gevod: [ 39.3 -29.4 -14.9  25.2 -38.3 -35.0  -1.0]
kodup: [ 27.4 -15.7  -0.4  -1.0 -23.6  -2.7  12.0]
Tusi: [-10.3 -39.8  23.2  27.8 -40.9 -45.9 -69.8]
vuk: [-14.6 -44.4  21.8  27.7 -45.4 -48.6 -74.2]
kanef: [ 48.1   1.0  -6.4 -11.8 -47.9 -44.3  16.6]
papit: [ 55.7 -40.6 -24.3  41.6 -61.9 -74.8  -7.0]
tofof: [ 18.8   3.2   7.4 -19.8 -21.2  -9.7   6.6]
Zetuz: [ 75.2 -31.5 -26.7  32.6 -71.5 -87.2   2.2]
gunud: [-29.0  -9.4  -9.4  -9.4 -29.0 -29.0 -29.0]
Ziz: [  8.6 -28.9  -9.6  33.2 -19.4   7.5 -29.2]
Buno: [ 38.0  -7.4  -8.4  -6.4 -49.1 -45.7  10.0]
kesot: [ 17.5  -5.0   2.3 -10.7 -14.4   3.3   4.4]
diff kesot: [ 17.5  -5.0   2.3 -10.7 -14.3   3.3   4.4] | 4, [-14.4]
diff tofof: [ 18.8   3.2   7.4 -19.8 -21.2  -9.7   6.5] | 6, [6.6]
howmany gunud: [-29.1] | 0

Pevo: [25.2 14.5  7.9 -0.4 17.8 38.4]
maz: [35.5 24.1 14.7  3.0 -3.9 16.7]
bomek: [25.2 -5.9  7.9 -0.4 17.8 38.4]
Vulig: [35.4 43.8 35.4 35.4 58.2 35.4]
Sosu: [-1.3 20.3 40.4 72.3 70.7 48.0]
diff maz: [35.6 24.1 14.7  3.0 -3.9 16.7] | 0, [35.5]
perm: [35.4 58.2 35.4 35.4 43.8 35.4] | Vulig
diff Pevo: [25.2 14.5  7.9 -0.3 17.8 38.4] | 3, [-0.4]
diff maz: [35.5 24.2 14.7  3.0 -3.9 16.7] | 1, [24.1]
howmany Vulig: [35.4] | 4
diff bomek: [25.2 -5.8  7.9 -0.4 17.8 38.4] | 1, [-5.9]
diff Vulig: [35.4 43.8 35.3 35.4 58.2 35.4] | 2, [35.4]

sado: [ 66.3 -72.9  55.2 -72.9  55.2]
Beb: [  7.8 -77.6 -38.8  61.4 -52.8]
korop: [  1.8 -63.5  55.1  55.9  26.0]
kuno: [ 44.4 -78.6 -85.3  73.2 -35.6]
movos: [-18.5 -38.0  31.5  40.5  33.2]
kazo: [ 57.6 -47.6 -33.5  36.1 -72.4]
nezir: [ 76.6 -30.2  -7.1  18.1 -71.6]
fatob: [-28.3 -72.9  55.2  26.6 -50.2]
potek: [-46.7 -13.2  77.3 -29.8 -42.0]
suse: [-18.5 -32.0  31.5  40.5  33.2]
diff movos: [-18.5 -38.0  31.5  40.5  33.1] | 4, [33.2]
howmany sado: [55.2] | 2
diff sado: [ 66.3 -72.9  55.2 -72.9  55.1] | 4, [55.2]

